Below are the code and all the weights of a small trained network. Each question names an input and a class and asks about switching units off, where a switched-off unit gives its printed mean instead of its output.

import numpy as np


def w(rows, s, z=0):
    codes = np.array(rows[::2]) - 128.0
    scale = np.full(codes.shape[1], s)
    scale[-1] = z or s
    return codes * scale


def norm(h):
    return h / np.sqrt((h * h).mean(-1, keepdims=True) + 1e-5)


def f(y):
    return np.maximum(y, 0)


def log_softmax(a):
    a = a - a.max(-1, keepdims=True)
    return a - np.log(np.exp(a).sum(-1, keepdims=True))


def net(x, mask):
    res = np.array(x, float).reshape(1, 2) / 4 @ E
    u = 0
    for l in range(4):
        y = f(norm(res) @ A[l][:, :-1].T + A[l][:, -1])
        res = res + np.where(mask[u : u + 3], y, B[l][:, -1]) @ B[l][:, :-1]
        u += 3
    return log_softmax(norm(res)[-1] @ U[:, :-1].T + U[:, -1])


A, B = {}, {}
E = w([
[229,134,144,146,137,179,84,140,250,175,146,209],'x0',
[96,86,44,244,134,44,83,202,176,34,184,77],'x1',
],0.023)
A[0] = w([
[40,138,170,93,124,113,175,80,12,129,62,63,4],'L0N1',
[150,161,163,65,101,141,195,84,130,110,106,136,196],'L0N2',
[155,151,187,109,146,178,110,101,161,193,93,172,156],'L0N3',
],0.011,0.0025)
B[0] = w([
[151,97,74,111,73,98,189,137,148,78,167,135,251],'L0N1',
[46,82,152,125,108,79,123,128,184,89,152,161,207],'L0N2',
[145,141,122,131,85,81,173,124,221,8,159,118,241],'L0N3',
],0.011,0.015)
A[1] = w([
[113,159,209,21,114,165,178,56,83,151,89,147,2],'L1N1',
[65,132,156,66,131,133,158,89,2,155,97,93,110],'L1N2',
[142,146,108,150,131,121,132,140,130,104,128,105,117],'L1N3',
],0.041,0.0026)
B[1] = w([
[85,1,79,143,82,63,143,151,211,113,225,179,251],'L1N1',
[135,180,150,89,95,126,182,96,75,53,90,82,209],'L1N2',
[131,92,128,105,81,99,155,122,184,81,156,159,230],'L1N3',
],0.016,0.019)
A[2] = w([
[140,98,141,65,82,125,172,102,157,119,147,173,105],'L2N1',
[246,141,159,85,136,224,109,114,182,242,116,223,70],'L2N2',
[111,165,191,146,253,95,28,140,102,173,70,111,1],'L2N3',
],0.038,0.0025)
B[2] = w([
[121,125,126,130,153,151,118,126,108,182,127,132,254],'L2N1',
[213,191,202,112,153,148,83,80,173,62,97,95,153],'L2N2',
[252,186,137,126,157,126,89,99,159,131,120,94,128],'L2N3',
],0.028,0.056)
A[3] = w([
[83,134,97,196,132,74,101,173,110,61,123,76,82],'L3N1',
[90,170,117,95,113,122,188,112,1,95,87,60,47],'L3N2',
[117,145,122,120,164,166,122,123,23,204,94,101,255],'L3N3',
],0.054,0.00081)
B[3] = w([
[88,83,101,119,114,118,153,133,123,154,161,148,201],'L3N1',
[250,179,201,140,153,150,58,98,210,72,105,118,252],'L3N2',
[79,143,162,135,177,128,128,119,29,157,134,67,190],'L3N3',
],0.025,0.038)
U = w([
[88,53,95,136,117,76,129,136,166,117,226,169,168],'0',
[217,167,195,117,153,139,80,83,180,79,154,133,173],'1',
[76,181,147,135,193,148,111,130,31,189,130,110,159],'2',
[161,191,81,110,61,122,161,182,89,124,2,186,4],'3',
],0.012,0.0043)

Each question gives the input, the list of numbers given to net, and the class t.
The units are the neurons (one row each of A and B). Each row of codes is followed by its name. A weight is (code - 128) times the scale printed after its matrix; where a second scale follows, it is the last column's (A, B and U).
mask holds one flag per neuron, layer by layer. A switched-off neuron (its flag False) gives its mean, the last column of its row in B, instead of its output. The means were averaged over made-up inputs and are rounded, as every weight is.
A unit's drop is (log p(t) with every unit on - log p(t) with that unit switched off) / (log p(t) with every unit on - log p(t) with every unit switched off).
The circuit of an input: a set's keep is (log p(t) with only the set's units on - log p(t) with every unit switched off) / (log p(t) with every unit on - log p(t) with every unit switched off). Starting from all 12 units, units are removed one at a time, each time the one whose removal leaves the highest keep (on an exact tie, the one counted first), for as long as the keep stays at least 0.8.
units of the circuit, in order: the units of the circuit, biggest drop first
most important unit: the unit with the biggest drop
k most important neurons: the k neurons with the biggest drops, biggest first
drop of u: that unit's drop, to one decimal
input [-2,-2], class 2: 2 most important neurons : [L0N1, L1N1]
input [-1,3], class 2: 3 most important neurons : [L1N1, L0N3, L1N3]
input [2,3], class 2: 3 most important neurons : [L1N1, L0N3, L1N3]
input [2,-1], class 2: 3 most important neurons : [L1N1, L2N1, L2N2]
input [-1,-3], class 2: most important unit : L2N1
input [-3,1], class 2: units of the circuit, in order : [L1N1, L3N3]
input [-5,5], class 0: 2 most important neurons : [L3N1, L1N2]
input [3,-1], class 2: 3 most important neurons : [L0N3, L1N1, L2N1]
input [-4,-4], class 0: 2 most important neurons : [L1N1, L3N2]
input [4,5], class 0: 3 most important neurons : [L3N2, L2N2, L3N3]
input [5,-5], class 0: 2 most important neurons : [L1N1, L3N2]
input [-1,4], class 0: 2 most important neurons : [L3N2, L2N1]
input [3,-2], class 2: 3 most important neurons : [L1N1, L2N1, L3N2]
input [2,2], class 2: drop of L1N1 : 0.6
input [5,-6], class 0: drop of L3N2 : 0.2
input [-1,0], class 2: drop of L1N1 : 0.4
